Each row has a class, written after it.
-1.0,9.5,2.9,-5.0,0.0,-38.8,-10.1,-1.6,-3.5,-4.0,9.7,-1.3,-7.3,13.5,-2.4,-4.0,-6.2,1.5,-3.4,9.0,3.8,7.5,5.8,-2.0,-10.9,3.9,-6.0,5.0,5.7,-2.0 | <16>
0.5,13.5,-3.0,-8.3,-3.4,7.9,-12.1,12.5,17.6,3.5,8.3,-0.8,4.3,-12.9,-0.8,17.4,6.1,3.7,1.1,11.0,-7.6,20.6,-5.3,15.7,8.8,12.8,0.0,-7.7,38.2,-22.4 | <35>
-10.5,-8.9,1.8,2.4,8.0,-7.1,-2.9,-2.9,-2.8,-1.1,-7.2,63.3,-0.4,-5.0,14.9,13.7,0.8,7.1,7.9,0.5,-2.8,-46.9,-21.8,-10.0,24.9,-0.1,16.5,5.0,-24.2,38.7 | <134>
1.7,-1.3,-5.8,10.6,-1.7,5.8,6.0,-0.2,0.6,3.3,2.6,-0.7,12.6,-5.0,-10.4,-4.7,-0.8,-3.3,-5.8,-6.1,-2.7,-3.9,3.7,10.7,5.4,6.6,-6.2,-1.7,5.5,7.4 | <35>
-8.9,3.4,5.7,-16.2,3.1,-24.5,-12.0,3.0,8.7,2.9,8.2,63.3,0.9,-7.4,6.0,4.7,-3.4,1.0,4.8,-1.3,2.2,-45.2,11.2,4.8,13.3,0.9,8.1,14.3,-9.9,26.2 | <109>
-2.9,-7.3,-6.3,4.2,-2.9,2.7,1.6,-2.0,-0.3,3.2,-3.8,-1.2,-4.5,-3.3,-0.6,-4.9,-2.3,-4.5,-0.5,1.1,0.4,-3.6,11.4,-8.3,1.4,0.7,-13.1,2.4,-5.2,10.8 | <134>
7.1,16.3,13.1,-8.5,2.7,-10.1,-16.2,6.6,3.9,-4.5,-5.8,63.3,-5.6,5.8,-11.3,-1.2,-0.3,0.0,-6.5,13.1,-0.2,-11.7,-5.4,-17.6,-6.0,0.3,-0.9,4.3,-38.2,-11.1 | <16>
-3.6,7.1,2.3,14.9,5.6,-24.3,2.4,-8.2,-6.4,8.3,16.2,-39.1,-1.6,22.4,-10.5,-22.2,-1.0,2.9,-12.0,-1.6,-1.9,10.9,45.1,13.8,-1.3,-21.5,-27.7,10.2,39.6,-28.3 | <16>
3.7,-7.5,-1.6,-10.5,-0.4,-21.2,-10.5,1.0,1.6,-6.5,13.4,30.3,-6.4,-17.5,14.6,9.0,-0.8,-0.7,4.8,4.3,0.7,-22.0,20.6,-14.4,23.6,14.8,10.9,22.7,22.5,-37.6 | <109>
13.6,21.0,17.5,4.3,-8.7,-17.9,-13.6,4.8,-6.2,-3.4,1.1,33.2,-10.8,15.6,6.4,7.6,-9.1,7.5,-5.7,41.9,-7.7,12.6,-1.9,-22.9,9.8,-14.5,-26.4,-2.8,15.2,-53.0 | <16>
-6.2,-8.7,-3.0,11.2,-1.5,-10.9,0.8,-6.6,-3.9,5.3,3.1,28.6,0.8,2.1,-2.1,-3.8,-3.6,0.9,-7.3,-3.1,-8.7,-32.1,9.0,0.5,14.3,-8.2,-10.6,1.0,-5.0,42.1 | <109>
-0.3,-14.3,-1.0,6.7,5.4,-1.8,5.7,-4.3,-9.3,-1.4,-7.9,42.4,1.6,-2.9,5.0,-8.9,-0.3,0.3,-2.0,-14.9,1.0,-22.7,-0.5,-9.4,6.4,-0.3,9.7,8.3,-26.0,4.6 | <134>
4.9,1.4,9.2,6.5,3.8,-25.7,-1.3,-0.9,-12.1,3.0,-3.8,40.7,-10.0,18.2,17.4,1.6,-5.4,3.2,-1.1,12.9,4.5,-6.8,-6.6,-28.9,-3.3,-14.5,-5.7,7.5,-13.8,-4.0 | <134>
8.4,25.1,-6.9,13.0,-9.3,-23.1,-2.0,16.9,-3.5,0.0,6.2,8.7,3.0,-3.4,-43.6,-13.7,-1.5,3.5,-19.2,12.5,-7.0,37.3,-28.4,11.0,-22.7,37.2,-13.8,-18.0,-11.5,34.8 | <35>
2.4,-1.9,1.2,9.9,-1.7,1.3,-1.4,-4.2,-5.9,0.9,1.4,40.3,-3.2,-2.5,1.5,1.2,-2.0,2.2,-5.5,8.0,1.6,-12.8,-7.2,-22.6,9.9,-5.7,-11.9,0.5,-16.9,-1.3 | <109>
10.1,-4.0,13.0,2.2,13.9,45.6,4.1,-8.1,7.4,11.9,-3.8,57.6,2.2,6.3,19.6,0.7,18.5,7.1,-2.1,-15.8,-0.3,-24.8,29.7,0.1,28.1,-43.4,5.1,5.5,-0.8,-63.3 | <35>
-11.1,-10.2,-0.2,-9.1,-2.4,2.5,6.5,-2.0,12.4,7.7,8.4,-54.9,6.9,0.9,-6.1,-2.1,4.3,-7.7,-1.4,3.9,3.0,19.9,21.1,20.1,-20.3,-7.3,-12.2,2.8,-2.3,40.6 | <109>
1.3,8.0,8.8,3.2,-4.9,-13.8,0.6,-4.4,-14.6,0.2,-4.2,-11.4,-9.0,19.9,5.5,-13.6,-13.9,-2.1,-1.8,6.5,2.3,-1.2,8.2,-15.6,-2.6,-24.5,-19.0,10.9,2.3,-35.2 | <109>
-0.4,6.5,-3.9,5.4,-6.3,-9.9,0.0,0.8,-3.9,3.8,2.0,-3.2,0.9,1.3,-11.9,-5.0,-4.2,-1.1,-9.4,10.6,-3.7,1.5,-6.8,8.4,4.2,4.1,-4.8,-3.0,16.3,3.5 | <35>
-8.3,6.7,3.5,-17.2,-6.3,7.8,-2.2,-6.6,12.0,6.8,8.6,-38.3,4.7,-6.6,-20.6,-17.0,-4.6,-12.1,-7.9,5.0,-0.2,2.2,32.2,21.7,-0.5,-16.7,-17.6,-0.9,10.3,-2.4 | <35>
3.0,2.5,2.8,7.0,6.4,4.8,8.6,-5.5,0.7,5.1,2.8,-19.1,-1.5,15.4,-4.7,-13.2,6.6,4.4,-5.3,-12.9,3.0,-1.8,26.3,8.4,-4.6,-19.0,-7.5,-1.0,6.5,-16.3 | <35>
-8.0,17.2,-0.2,-3.6,-4.4,-41.9,-10.2,10.9,5.3,-0.3,11.7,29.8,-1.9,2.8,-21.7,2.3,-1.1,6.6,-10.6,24.1,0.9,8.5,-20.0,13.0,-9.3,22.2,-8.0,-9.1,-4.6,43.6 | <16>
3.5,9.6,0.7,13.7,-1.6,-26.7,-1.2,1.7,-6.0,4.4,4.8,22.9,-0.5,6.3,4.1,3.8,-13.7,8.5,-8.4,15.1,-6.6,-1.9,7.5,-1.3,12.1,4.8,-14.7,-1.3,22.7,3.2 | <16>
8.8,-1.7,0.8,-2.0,1.9,-4.3,-12.8,7.6,-1.0,-8.2,1.7,50.8,-11.7,-2.8,9.0,6.0,6.2,3.7,1.9,4.6,5.6,6.4,-10.8,-29.0,-15.4,15.7,8.0,7.1,-33.8,-3.7 | <134>
-0.8,-0.6,-7.7,6.7,-7.1,-21.6,3.8,1.9,-1.4,-10.4,8.4,30.6,-0.7,-5.5,-6.8,-1.3,-1.1,2.0,-2.6,-7.0,-0.2,-20.6,0.6,2.7,10.7,25.1,2.5,9.6,5.0,11.9 | <35>
-0.3,-10.9,4.8,0.4,6.9,14.4,0.3,-4.6,6.4,4.9,-1.2,17.2,-1.7,4.9,14.1,5.3,4.8,2.1,-1.6,-6.4,6.9,-10.0,8.4,-9.9,11.1,-19.6,-2.7,0.6,-8.9,2.3 | <109>
-1.1,0.5,1.9,-0.9,3.5,-10.3,20.1,1.0,-6.8,0.2,0.5,10.3,-2.2,7.7,-2.1,-7.1,-1.3,-1.9,-4.7,-0.4,-0.9,-6.2,1.6,-2.7,-3.3,0.3,-3.7,6.0,-14.0,-3.5 | <109>
6.9,1.0,-5.7,18.4,-4.8,23.1,8.1,-2.5,-2.9,7.4,3.9,-26.2,0.3,-2.2,-8.5,-2.0,4.5,1.5,-6.2,2.1,-3.5,16.8,24.2,1.4,16.4,-10.7,-23.2,-4.4,41.9,-29.8 | <35>
6.0,22.8,7.8,-4.4,-5.7,-21.6,-11.9,7.6,-2.8,-0.5,4.4,22.4,-5.3,6.8,-9.9,-2.7,-6.5,1.5,-9.2,26.2,-2.3,19.5,-3.9,-4.8,-11.9,-4.0,-11.7,-3.1,1.7,-24.6 | <16>
-0.4,-4.6,-1.1,2.9,0.9,-4.6,3.0,9.5,5.3,1.2,7.3,-6.5,-1.3,-2.3,-3.5,-1.4,4.5,3.7,0.4,-3.4,-3.1,3.9,13.7,10.8,5.6,1.1,-2.7,-0.9,28.4,-22.8 | <35>
4.2,1.0,-2.4,-1.2,-6.5,-38.3,-6.8,-1.0,1.9,1.1,25.0,-44.6,-7.0,6.6,-6.7,-7.0,1.9,0.1,-5.6,4.2,2.3,27.1,42.0,4.2,-14.7,7.3,-20.3,11.6,39.4,-11.1 | <16>
3.4,-1.0,-9.8,18.4,-4.3,-10.1,6.6,1.9,-1.1,3.4,9.0,40.1,-3.1,-0.9,-9.8,-4.5,7.7,0.4,-5.1,-5.8,-8.0,-6.3,3.2,1.5,15.7,24.0,-3.8,1.9,16.3,7.2 | <35>
1.7,-0.9,-2.9,9.2,0.3,16.3,8.8,0.5,-0.4,3.4,-2.2,-19.3,11.4,7.6,-1.4,-0.3,-3.9,-4.6,-3.2,0.7,-3.1,-2.8,19.4,14.4,16.2,-12.9,-9.1,-5.9,26.5,-10.7 | <35>
1.4,5.6,-0.5,2.1,1.6,-45.9,-9.6,7.5,-6.9,-1.4,7.5,46.9,-5.9,1.7,-0.2,3.1,0.3,2.9,-7.7,11.7,-5.3,-0.2,-15.4,-16.7,-6.3,23.4,0.6,4.2,-13.9,34.0 | <109>
3.8,-6.1,1.1,0.1,2.5,7.1,6.5,-5.5,-3.8,-1.1,-6.1,-25.8,-0.5,4.1,10.0,-1.0,-7.0,1.3,1.4,-11.1,4.3,-4.3,5.9,4.6,1.3,-12.2,5.4,4.2,10.6,-19.8 | <109>
2.8,6.9,10.2,2.0,0.4,-7.8,-1.2,-2.7,2.6,3.3,-3.3,24.3,5.1,9.5,-3.3,-4.0,-5.2,4.7,-9.8,12.2,-8.2,-2.8,-3.7,3.9,0.2,-18.1,-9.7,-5.2,1.2,-6.9 | <16>
9.5,16.2,5.3,-1.8,4.9,28.1,-1.7,0.5,9.8,-0.8,0.7,25.9,5.4,-2.8,-11.3,1.4,-4.5,0.6,-8.6,5.2,-7.5,-1.3,9.0,18.0,21.7,-17.5,-4.0,-15.7,16.6,-44.9 | <35>
-1.0,1.9,-8.5,6.7,-8.9,-15.3,-4.1,4.5,3.4,-3.0,7.8,-4.7,1.4,-13.1,-16.9,-8.3,-0.9,-3.9,-3.1,1.0,-0.7,-1.5,9.6,-0.9,2.6,21.9,-7.2,2.7,14.3,18.1 | <35>
0.1,10.0,4.2,-2.6,-2.3,-22.0,-5.0,7.4,0.8,1.6,-0.6,22.1,2.6,1.3,-1.1,4.4,-3.9,5.4,-5.3,11.4,-7.6,-6.7,-8.4,7.6,-4.4,4.7,0.8,-5.1,-1.0,17.4 | <134>
10.3,-4.2,0.1,5.3,3.1,15.7,-0.3,6.0,-2.6,1.5,9.6,-1.9,-3.3,7.3,3.6,-2.8,16.9,-1.3,1.5,-4.0,7.2,29.9,37.6,-18.0,-12.2,-3.5,-4.0,-0.3,-6.8,-30.0 | <35>
6.7,11.4,4.8,14.0,-0.8,-9.8,-0.7,4.8,-4.4,4.2,-0.1,56.2,6.2,9.9,-4.6,-0.7,1.4,13.3,-10.4,10.0,-8.2,-5.4,0.2,-3.7,15.0,0.4,-10.7,-2.3,11.7,-15.0 | <134>
